The three nearest rows among all rows above each row, by straight-line distance, nearest first (none for the first four rows)
1: [  10  -65  -14  -33   -9  -19  -11   42  -34    1   -4  -35   31  -43
   13  -36   -2 -101   53  -18   -1   15  -29  -14   53   13  -54   -1
   39  -35  -19  -33   11    5   21   27  -13    9  -46    0  108    7
  -59]
2: [-20 -52 -14 -22 -14 -64 -11  37 -24 -26   7  -7  43 -20  13 -28 -19 -71
  56 -11   4 -24 -48   8  67  33 -41  40   3 -43  18 -11  41  10   0 -14
   1  26   4 -13 104  -8 -65]
3: [ 69 -24 -17  18  10  74  -5  22  -2   9 -24 -67 -49 -24  22  17  21 -56
 -43  14  31 -45  29 -31 -93   2   5 -39 -31  42 -69  -4 -55 -12  -2  17
  -1 -71 -21 -18  -7  -9  15]
4: [  8 -51 -41 -18   2  24 -28  39  27  16   4 -69  35  -5  26 -16 -37 -68
   0 -34  10  -4 -15   1  39  51 -21  35   0 -23  17  -6  -4  -4   4  14
 -20 -36 -29 -34 100  17 -77]
5: [ 24  47 -23 -25  -9  61 -12   7  47  31 -28 -46   6 -30   2  -2  -7   1
 -67  20 -19  -2  19  -5   9  14  20 -49  10  32  42 -35   0 -13  12  22
  -4  -8 -10  21  34 -29 -20] | 4 3 1
6: [ -34  -19   -9    8  -16   -6  -59  -36 -103  -50    7    6  -12   -9
   43  -15   30   -3   40    9    8    5   29  -51    4   -1  -39   23
   11  -73  -68    5   20   -2   -1   -3  -24   20  -18    7   44   47
  -17] | 1 2 4
7: [  12  -43  -16   -7    8  -45  -11  -13   -3    3   15   -8  -43  -23
   52    0   32  -73   26   24   12  -23   24    7 -116  -33   18   -9
  -52   23  -86  -24  -42   -1   19    9  -11  -29   -5  -15  -33   60
   52] | 3 6 5
8: [ 49  -7 -33 -23  34  27  -1 -10  23  21 -18 -91 -41  -1   6   8  53 -28
 -34  15  49  -3  -1  -9 -92  14  29 -39 -10  64 -52 -22 -22 -11   4   9
  -7 -68  -6 -41 -11  10   8] | 3 7 5
9: [-62  55   5   2   0 -20 -20  -1 -26  21 -30 -29  78 -15  94 -36   6 -52
  74 -28  21 -57 -29  -1  86  15 -36  44  35 -28  22   7  -9  21 -16 -54
 -52 103 -61 -26 114   6  -3] | 2 1 4
10: [ 13 -47  -6   5   2  16 -39  17 -29   1  11 -19 -36 -12 -30 -14  18 -70
  60  -2 -13  20  27 -22  29 -30   7  34   7 -66 -55  24   2  34   4  -8
  23   1  -5  -6 -19   7  19] | 6 1 7
11: [ -9 -10   6  -5  12 -10 -28  -2  17  14   9 -20   4  -2  52  -2 -55 -52
  15   7   9 -37 -17  33  47  23   6  50  -3  14  12   3  -5   3   6   5
   5 -31   2  -8  47  12 -54] | 4 2 1
12: [ 27   5  -9  -1  10  39  18 -20  39   3  -8 -32 -65 -20 -29   2  31  49
 -66  22  10  36  44 -14 -86  -6  53 -28  10  37 -24  25  -4   4   8  13
  -9 -73  30  -8 -70 -18  18] | 8 3 5
13: [ 49 -55 -37  -9  18   8   6 -24  45  12  -3 -48 -37  14 -48  33  19   2
 -57  -1  16  -7  12 -14 -21  -1  56  -6  -4  48 -15  -2  17  10   0  36
   8 -78  -7  -6 -40  11 -19] | 12 8 3
14: [ -8 -24 -15 -32  35 -11 -17  -5  -1 -13  30 -20 -18 -25  27 -28  -2 -79
  57  -9 -13  18 -11 -35  26 -13 -20  21  -5 -35 -26  20  20 -15  -6  20
  -6 -18  20 -19  20   8  12] | 10 11 1
15: [ -8 -26 -57   6  24 -47 -39 -23 -44 -26 -17 -22  -6 -34  49  20   3 -67
  27 -18  11   1  54 -63 -42 -20 -14  10  14 -18 -37  40   2 -31  -2   6
 -28  13   0  -7  16   2  62] | 14 6 10
16: [  9 -53   6  -2   1  33 -30   6  12 -42  38 -37 -26 -31 -69 -24  -3 -23
  20  -9  -3  58  -2  -4  53  -2 -12  34 -20 -63   6 -13  15  22 -12  44
  44 -62   1  -5 -14 -11 -50] | 10 14 11
17: [-47  15 -31  15 -13  11   6   3  11   7   3  -2  64  10  39 -10 -23  -8
  -5 -18  20 -30  -6  -8  66  11 -33   4  41 -15  76 -40 -13   3   4 -10
  -7  23 -32 -31  64 -12 -44] | 11 4 2
18: [ 63 -22  -7   7   9  44   1   5  10  11 -20 -31 -47 -18  28  19  42 -19
 -48  11  15 -21   9 -32 -64  -9  39 -16  -6  66 -65  21 -19 -21  16  34
  17 -22   3   5 -47  -8  32] | 3 8 12
19: [ -4 -31   6  28   8 -46  -3   4 -20 -11 -11  17 -23   0  41 -20 -20 -58
  -5 -27   4  -6 -28 -13  65  10 -21  26  10 -73  10 -15  37 -10  11  19
   7  27 -13  12  75  -7 -46] | 2 11 1
20: [  3  15 -45  13 -34 -27   4   3  52  40  12 -10  28  -1  27 -25 -26 -52
 -53  14  24 -46 -30  13  35  47  -6   0 -14  70  24 -33   5   3  20  21
  -6 -32 -20  -6  76 -11 -34] | 11 17 5
21: [ 61   7 -34   4   5  57 -16 -13  22  10  12 -57 -71 -30 -26  35  53   2
 -71  36  -1  29  39 -47 -50  -3  41 -42 -10  47 -55 -21  -8   2  19  26
 -10 -47   5 -34 -54 -12   1] | 12 18 8
22: [-23  24  -3  -1   4  29 -55   6 -52 -17  -2  17 -27 -45  21   9 -29 -17
  44   7 -45 -14  36 -64   5 -19 -17  28  34 -15 -34  23  15  -4  16 -13
   1  20   7  14  41  12 -15] | 6 14 10
23: [ 46 -28 -10  10  -3  43 -13  -6  10  25 -22 -36 -35  42 -11  26  18   3
 -29 -25  13 -19  -2 -20 -42  -1  37  -2   5  64  -4  -2  12   2  51  15
  -5 -27 -26 -20 -29 -35 -11] | 13 18 8
24: [ 28 -27  -5  28  16 -10 -12   5   8   6  -4 -45  13  -4  21  15  31 -17
 -20   5 -20  -1  22   8 -35 -27  32  -6   6  42 -60  -6 -15 -11  23  23
  18  -6   0   9 -14  11  33] | 18 23 13
25: [  14 -127    5    2   21 -104  -41    0  -25  -28   36   22  -19   34
  -95   42   22  -78   67  -18  -26   86  -10   22  -21  -40    2   27
    2   -6  -48  -12   13   22    6   37   -6 -105   22  -11  -71   35
   -8] | 10 16 14
26: [ 10  20  -1   5  -5  27   1  14  16  47  -5 -60  14   9   7  -4   6 -61
 -24  16  26 -29 -10 -43  -6  12   7  21   1  51  18  11   8 -12  11  -6
 -20 -31 -13   0  69  -7 -32] | 20 11 5
27: [ -33  -23   20   -2  -15  -40  -42    0  -82   -1    8   34   27  -31
   40  -27   -1   -5   78  -17   -3  -16  -18    2  127   -7  -51   34
   19 -104   17   12   20   14   36  -47   19   83   10    2   98  -14
  -46] | 2 19 9
28: [ 54  -1   9   2  12  60  11  16  12 -17  11  -2 -53 -28 -72  19  20  42
 -48 -12   2  28  76  -4 -36 -15  46 -48  23  25 -14   6   4  20   0  33
  28 -41  10  -9 -77 -40  -5] | 12 21 13
29: [ 30 -26 -29  -7  43  49 -19  18  32 -41  22 -41 -28  24  -3  -5   3 -74
  24   7 -11  48  17 -35 -14 -27  31 -32 -45 -26 -45 -13  -3  -5  30  10
   4 -43  -8 -56  -6  12 -17] | 14 10 24
30: [   7  -69  -42  -23    7   -2   -5   28   20   -5    1  -30   31  -22
  -16  -35   -6 -109   46    2   21   18   -9    0   59    3  -14   14
   -6  -24  -50  -20   -4   15    0   28    9  -61  -22  -20   69   -5
  -63] | 1 4 14
31: [-28  56 -36 -14  -4  28  16  12  45  32  12 -13  46   7  39  -7 -45   4
  -4 -16  41  -7 -33   8  64  47  -7 -23  27  -6  72 -28   0   4 -25  10
 -17  32 -16 -16  56 -25 -73] | 17 20 11
32: [ 63 -25 -42   5  29  13   3  -8   2   0   4  -5 -37 -19   2   6  24 -46
  14   5   1  -7  35 -35 -60 -36   4  -3 -32   2 -86  -7 -19 -28  -9   1
  25 -65   2 -24 -18  40  38] | 7 24 18
33: [  23  -27  -26    4    0  -36  -12   42  -53   13  -22   -5   16  -25
   37   -7   17 -121  101    8    3  -31  -12  -21   39   10  -83   50
  -26  -98  -53   13    7   -1   -5  -15  -21   35  -39   22  106   12
  -29] | 1 2 19
34: [-16 -40 -15   1 -15 -73 -17   5   3  19  14 -12  31 -13  34 -12 -14 -72
 -18  17  22 -20 -38   9  15  -8 -21  61  10 -30  -5 -15  18   1  27  31
  -3  -1 -20  -8  28   6 -51] | 11 19 2
35: [-32 -10 -29 -13 -16   2  -2  37   2  -5  27   4   8 -18  22 -16 -33 -33
   3 -11  -3 -11   5 -13  47  58 -17   7  11  -6  24  -2 -19  15  14  15
   6  13 -13  11  68 -28 -15] | 17 11 19
36: [ 25 -13 -19   2   9 -17 -14  -8   0   9 -16 -13 -35   4  64  39  15  -4
 -29  -2 -10 -28   1 -25 -51 -39  33 -45  -4  40 -63   1 -12 -34   3   9
 -31 -14  36 -13  12  -4  22] | 24 18 32
37: [ -3 -40   2  -1 -12 -25   6   8 -40   5 -29  12   4 -10  42  -3   2  -3
 -14 -13 -30  -5  13 -19   3   4  21  13  36  22 -24   4 -29  10  26  28
  -3  28  17  12 -51 -36  46] | 24 36 18
38: [ 17 -63  -9  -1  51 -59 -13  17 -19  -4  -3  19  -9  20  -2   7  17 -52
  21  -7  12  31 -23  12 -40 -19  36 -27 -39  31 -61 -14 -21  -6  -3   7
 -10 -36 -16 -18 -23  36  17] | 24 7 32
39: [ 41 -23 -50   4  36  31  -3  21  39   7   3 -35  11 -13  -5  12  19 -58
 -24 -11  32   0  -9  -2  26  20  28 -34   2  52  23 -18  -9 -33 -18  17
 -23 -57 -27 -37 -13  -4  -8] | 13 26 23
40: [ 76 -73 -11 -18  28  16 -38  -9  22   2  14 -51 -46 -19  -7   1  44 -69
  35  20   1  10  24 -12 -41 -20  44  26 -13 -43 -84 -19 -17  -8  27   6
   6 -71 -36   4 -20 -19  17] | 32 29 10
41: [-29  42  -1   5 -12  12  -9  29 -55  30   4 -33  54 -14  -1 -24 -23  39
  66 -39  18  11 -49 -34 127  27 -32  -8  11 -94  52 -12   2  -2   4  -8
  -4 113 -31  -4  54 -37 -39] | 27 17 31
42: [ 53   2 -23   1  -8  36 -16   3  -7   6 -14 -34 -24 -21 -14  -7  22 -12
 -39  -5 -12  -2  19 -10 -14 -13   2 -12 -20  22 -39  10 -14 -26  31   9
   6 -41  -5 -15  -1 -23 -37] | 23 24 18
43: [ 37 -64 -13  15   5  -6  11 -13   3  -5  -6   9 -53 -20 -16  25  31  -9
 -16 -27  10  -7  -6  16  -8  12  -5 -16  -6   1 -46  11  12 -26   4  34
   6 -29  19  27   2  28 -18] | 42 24 13
44: [ 19   8 -18  -9  15  -1   8  22 -20  -4  -2 -12 -13 -25  24   7  -6 -69
   2 -28  33 -37  -3 -15 -31 -18  -9   8  36   4 -38  19   7   7  17  -2
 -20   0  -4 -10  45  -5 -43] | 26 42 14
45: [-11  14 -17  12  13   0  23  19  18  39 -43  -3  35  -8  52 -20 -30 -42
 -34   6  36 -45 -14  -8  45  22 -16   5  13  42  23  15  16 -18 -11 -16
 -25 -12 -35  27  67  10 -19] | 26 20 11
46: [-19 -36 -36 -43  15  14 -43  18 -44 -26  -1 -26  10 -15 -16 -28  -8 -72
  53 -20   4  -4 -29 -29  79   7 -43  23   1 -89   0 -22   9 -10   9   3
  -7  36 -41  -3  71  15 -47] | 1 2 19
47: [ -5  54  10   1  13   0 -29  15 -35 -20  -8  10   9 -24  50 -14 -31 -22
   9 -11  25 -70 -30   5  11   1 -24  15  14  21  12   3   7  18  14 -24
 -31  19 -17 -10  86   8 -22] | 44 45 11
48: [ -16   15  -16    9  -34  -40  -38   17  -53  -18  -26   23   -9  -34
   65  -22   29  -18   30    6   -5 -104   -6  -33   25   -7  -23   22
   47   14  -51   22   10  -17   45  -22  -11   45    9    3   86    2
   13] | 47 22 44
49: [ 16 -44 -16   9 -14  46 -57  18 -43 -11  -4 -27 -15 -46  17  -6  -5 -49
  43   7 -12  15  27 -28  94 -13 -23  25  31 -46  22  20  -1 -10  16   7
 -27  23 -16 -15  58 -20 -28] | 46 22 35
50: [ 56 -69 -25  -1   5 -10 -17  19 -51 -18 -31  18 -35 -26 -14  25  36 -45
   4   9  -5  -5  31 -30 -47 -14  41  21 -32  21 -75   4  14  14 -12   0
   5 -42 -20  -5 -15   5 -18] | 32 38 43
51: [ 17  -2 -15   1  18  64 -28  -4  21   0  -8 -18 -47 -20 -34  21  10  62
 -35  -1   3  14  12 -22 -47  -7  31 -11  15  18 -38  -1  32  15   3   8
  13 -53  40  -3 -44 -47  17] | 12 28 21
52: [ 27 -28 -15 -17   3 -50 -30   8 -24  13 -39  23  10 -24  27 -20  17 -59
  -6  -6   2  -6 -19  -7  30 -18 -36  23   0  20 -51  12 -12 -16 -10  12
 -20 -14  12  18  59  10 -17] | 44 34 14
53: [ -6  16 -23  -7   4  46 -44  30 -56 -43 -21  19 -43 -56  28   1  -1  32
  41   3   2   6  48 -45  16 -41 -51  42  10 -54 -16  22 -33   4  26 -25
   0  22  19  18  61 -18 -10] | 22 49 6
54: [-26 -28   9  14   3 -26 -43  20 -48 -32 -31 -15   3 -23  39 -15 -35  -7
  65 -14 -13 -21  26 -24  69 -38 -12  44   4 -33  -9  -5  29  20 -18  -7
  18  51  -7 -21  47   7  12] | 22 49 19
55: [ 52 -24 -10 -18  19   3 -21  14 -11  19  14 -58 -62  13 -35  17  47 -76
 -10  -4  45   1   2  14  -7 -37  -6  -6  -7 -11 -55 -26   7   4  -9  36
   9 -36  16 -20 -28   2 -27] | 42 43 40
56: [ 35  -6  -7  11   9  19 -17  10  -4 -33 -31  14 -36 -30  22  -9  10  -7
  -2 -19  -4 -35  15 -36   6 -44  23   2  24  -7 -29  29  20 -28  15  31
   4 -18  14  -8   7 -28 -24] | 42 44 43
57: [   3  -61  -33  -31  -16  -30  -32    0   -5  -43    2    7  -19   -5
   30   -5   18 -112   56   30    9   -2   18  -44   36  -61  -37   21
   -6  -48  -68   41   -6  -20   18   -8  -24   -4   -7   -3   32   45
  -15] | 14 10 52
58: [ 56 -65 -18 -25   8  16 -13  24 -10  -9  35 -72 -52  -9 -77  -8  67 -79
  24 -23 -24  42  12  24  26 -27  -9 -10 -54 -62 -33 -11  25   1 -13  13
   7 -76  -1  -8  -1   7 -51] | 55 16 29
59: [ 54 -42 -38 -33  14  10  -7 -17  57  23 -19 -39 -32  16 -47   7  21 -54
  17 -25  -5   2  22 -15 -58   6  25 -18 -19  28 -28 -17  15  -5  12  16
  19 -45   2 -12 -78   2 -13] | 13 23 55
60: [ 26 -30   6 -15   0  45 -26 -22  10 -39  20 -49 -42 -23 -51 -32  21 -94
  73 -11 -21   9  12 -23  57 -42 -26   6 -24 -89 -28  44  27   9  31  13
   2 -25  29  -2  10  27  10] | 10 14 58
61: [ 20 -62 -17 -15  -5  12   0 -20 -27 -21   4 -24 -14  -4 -13 -16  10 -83
  34   0   9   8  13 -32  22 -25 -38  26 -29 -58 -20  17  11  19 -10 -10
  -9 -33  11  -6  27 -23 -23] | 14 10 60
62: [  29   -1  -15    8   44   19  -42  -42    5   10   15   -9  -49   17
    0   33   19  -32  -55    3  -15  -38   18  -44 -100  -23   51  -36
   -4   28  -75   -2  -31   -6   20   23  -11  -59   24   -2  -44   15
   37] | 18 36 32
63: [  7   8  21  -4  18   2 -43  24 -17   6 -28  -5  -4  -8  59   5   5 -18
 -49 -10 -12 -13 -10 -22 -22  15  13  23   3  17  -4   5  -4 -31  26  19
 -11  -9   1  15   2 -29  18] | 37 56 24
64: [ -4  28 -19   3  19   9  29 -16  71  -6  26 -53  36   8  45   9  38 -40
 -39   9  17  24  12  19 -52  -9  88 -50 -18  75 -25  -1 -48   0  -2  26
   4 -16 -19 -27 -85  56 100] | 24 18 8
65: [ 53 -14 -30   8  19 -20 -21  25   6  27 -24   3 -36 -18 -21   1  14 -19
 -57  11  -9 -20   0 -39 -54   1  22  -4  -1  36 -26   9 -12  12  -5   2
  -1 -21  26  -4 -25  -1  -7] | 42 18 24
66: [ 32 -24  16  -1  -6 -25  20  16  19   3   0 -33  -3 -14  -3  -7  37 -38
 -58  -8  24  17  12  -9 -66  -3  14 -25 -17  45 -15   4 -16  -9   0   5
   2 -40  15  16 -30  25 -20] | 65 24 42
67: [ 34 -64 -13 -21   6 -16  22   6  33 -25  25 -63  23  15 -37   0  14 -69
   4   0  32  52   8  13  70 -18 -21  -6 -64 -73  23  -6  13  13 -25  -2
  27 -61   2 -10 -13  16 -36] | 16 58 61
68: [-10 -35 -27 -46  34  22 -29  19  18   3 -20 -32  31   6  11 -17 -23 -41
  11 -27   9   8 -32   1  44  38 -24  12  12 -33  47   1   2   8   7  10
 -14  10   1  28  67 -13 -14] | 35 4 46
69: [ 56   1  -2 -27   9  57 -12  21   4 -21 -14 -21 -80 -28 -57  37   4  41
 -39   6   0  17  54 -18 -43   0  24 -11  12  16 -35  17  36 -24  31   5
  26 -27  11  -4 -65 -23   0] | 28 51 12
70: [-10  38   6 -18  25 -20   6 -12  71  39 -23 -47  53  -4  20  28 -22 -96
  14   1  13 -11 -24   8  36  26  39 -17 -40  -5  -6 -11  -6  21  -7  11
 -16 -15 -31 -46  58 -11 -32] | 11 26 20
71: [ 29 -82 -21 -16  17  32 -47   8 -42  13 -10  23 -59 -17 -32   5  35 -26
  34 -32 -12  38  41 -12 -27   9  18 -25  -8  36 -54  10  19 -15   8   0
  -3 -60  -6  11  -8   0 -12] | 50 43 42
72: [ 43 -11  22 -17  11  10   0  -9  -8 -20  -8 -12 -49 -34  27   6  13  19
 -32  16  -3 -26  39   0 -97 -20  72 -38 -11  59 -69  35 -20 -41  11  36
 -26 -45  -1 -15 -43 -10   9] | 18 36 62
73: [ 57 -11 -25   6 -28  -3   4  12  44  14 -13 -23  -3  -3  47  15  20 -60
 -76 -22  14 -36   8 -38 -67  -5  57 -35  49  73 -29 -14 -51 -13  25  19
  -2 -50   1   4   4   6  13] | 18 66 36
74: [ 23 -69   8  -2  -1 -30  -8 -16  19 -20   4 -43  12 -24 -12 -12 -22 -94
  26  16   1  29  14   2  45 -37 -22  16   0 -16  -9   6  16  42  31  21
 -20 -36   0 -33  28  -2 -50] | 61 30 14
75: [-10  23 -41  -9  23  25  23  27  21  26 -37 -13  18 -29  62 -21 -11 -21
 -11   4   3 -43  17  -7  18   4  10 -24  36  31  16  12  -7 -13   0 -26
 -19  22  -6  -8  92   1 -19] | 45 47 26
76: [  9 -19 -11   0 -18 -29 -11  18  15 -14 -13 -21  32   4  27  -2  25 -59
 -45  -4   2  -7 -10  -1  42  12 -12   0  30   4  23  -3   2  19  -7  11
   4   0  -8  -1  71  -5 -53] | 35 34 68
77: [ 33   5 -14  -7   5  25   5   0  40  24   4 -39 -32 -37  -8   9  11 -51
 -49  -2  -2  10  16 -12 -33   9  42 -24 -34  70   1  -7 -45 -30  26  17
  -9 -22   0 -20 -16  -7 -23] | 42 66 39
78: [ 70 -17 -24  -8  21 -18   3 -10  20   4  -6  -1 -27   8 -77   4  10  16
 -57 -12  -1  33  -7  -2 -25 -28  36 -40   7  43  19   8  -4 -13 -16  25
   1 -43  16  -7 -14 -38 -31] | 13 65 42
79: [  45  -79  -11  -27   19  -23  -30    6  -12   -2   20  -49   12  -27
  -26  -18   20 -125   50  -17   10   35  -19  -13   40  -17   -1   28
  -25  -49    2    8   19    9  -12   20    0  -46  -16   28   64   22
  -45] | 30 61 74
80: [-27  82 -39  -2  -8  21 -35  22 -66   4 -28  35  12 -68  78 -24 -28  36
 -11  -4  19 -53   9 -78 -16  17   0   9  55  17   5  40   5 -29  46   0
 -33  88  45  14  47 -15  53] | 48 22 47
81: [-37  -8 -65 -10  18 -24 -13  -7 -11  23 -18 -23  81  -4 -16 -23  -3 -84
  84 -33  51  -7 -61   1  79  42 -28  25 -39 -71  68 -18  -2  19  12 -14
 -22  32 -40  -8 127  39 -84] | 2 46 68
82: [-19 -26   1 -12  12  24 -23  32  -9 -41  22 -29  23 -33  16 -24  29 -89
  30 -16  -1  11   8 -16  51 -18  -5  12  -3 -45 -27   1   8  -9  -3  11
   1 -21   0  -3  15  21 -12] | 14 61 10
83: [ 40   9   1  12   0  33 -13   8 -15  34 -17 -67 -34  -6  66  -8  37 -84
 -47  45   5 -30   9 -65 -89   9   6  -8 -20  63 -97  -1 -44  -6  46  -7
 -15  -8 -41 -16  17 -11  27] | 3 18 8
84: [ 17 -24 -32  21   0 -18  -8 -19  -6   8 -48  -1 -27  18  25  40  30 -34
 -53 -12  14   1  13   6 -63   4 -24 -21 -23  52 -31   7   9   8   7  -2
  25 -23  17 -22 -57  21 -17] | 66 65 24
85: [ 10 -32   3  -5   9 -40  -1  14  28  38   7 -42 -17  10  24  -5  12 -52
 -14   6 -22 -43   9  11 -14  -3  33 -10 -22  50 -45  12  -5  18 -25   6
  -4 -54   7  20 -32 -10  -6] | 24 66 65
86: [ 49 -45 -18  -2  30  -9   4 -31  -2  21  31 -39 -86  25 -34  37  48 -81
 -16  20  10  -3  57 -21 -92 -27  30  -4 -62  36 -91  17 -32 -22  34  44
  23 -70   2  -4 -54  31  -7] | 32 62 59
87: [  19  -75  -23   -6   45  -23    4    4   39    9   48  -79   14    3
  -28  -27   25 -127   28   28   21   74   -4   20   14  -42   12    1
  -54  -22    8  -47    9    8   11   15    6  -37    3  -15  -32    4
  -18] | 67 74 79
88: [ 27 -18 -13 -10  17   6  -1  13  49 -21  -2 -31  18  34  12 -13  33 -70
 -33 -37  28  26 -20  31  29 -22  33 -16 -24  -5 -14   6 -10 -15   9  24
 -21  -4   6  -7   2  11 -24] | 39 76 82
89: [ -13  -67  -22    8   10 -112  -12   24  -10   19   28   20   36   -1
   35    7   -5  -86   19   -9   37   58    1   14   78  -12  -13   24
   18    4   37   10   12   10  -31   38    1  -68    0   -6    3    7
  -70] | 34 74 76
90: [ 43   4  -7   6   8  -5 -10 -16 -10  -3 -15 -16 -56   2 -31 -17  29  19
 -44  10  -4  29   3  -2  -3 -14  18  18  19  48  -8   1  -8 -13  12  14
  -7 -39  18  -3 -26  -8  -2] | 42 78 65
91: [  55  -63   -9  -23   38   34   16  -11   87    2   17  -82  -37   25
  -82    3   46  -86   -8  -15    2   71   46   13   -4   -9   17  -20
  -46  -69   14  -40   36   18   -5   17   33 -113   -7  -17  -21    1
  -65] | 58 67 87
92: [  6   6 -15 -14 -17  21 -21   7  22  12 -25 -23  19 -37  37   9 -18 -23
 -35 -10   9 -32 -26  22 -10 -16  29   2  44   9  16  -4  -6 -11 -11 -11
 -23   4   1 -27  15 -31 -47] | 44 75 76
93: [   6  -41  -33    3   -3  -10  -34   -6   46   -9    4  -34    3    5
   38    3  -16 -127   42  -11    9   14   -8  -13   17   15   24   21
  -34  -24  -25    5   14    1    3   -1  -12  -55    6  -41   20   50
    6] | 14 82 74
94: [ 44 -26 -56  -6  10  -5 -24  -7 -21  13 -30  18 -50 -38  38 -21  40 -49
   4  25  30 -29  23  -3 -77 -25  49  -1 -52  53 -95  10 -39 -15   9  15
  13  -5  30  -3 -25  31  50] | 7 32 18
95: [-46  65  13  -3 -32 -22 -39  18 -81 -55 -21  29 -42 -49  51   3 -22  19
  45   3   2 -55  12 -53  69 -22  39  37  87 -36 -27  17 -37 -13  35   9
 -32 110  33  37  26 -36  23] | 80 48 22
96: [ 27 -63 -51   0  12  33 -25  -7   4  -4   0 -79 -21 -27  41   4  17 -96
  26  25  48 -12  20 -47 -35   3 -27   8 -17 -19 -55 -22 -25 -10  38   7
 -18 -16  -7 -30  85  17 -31] | 44 61 93
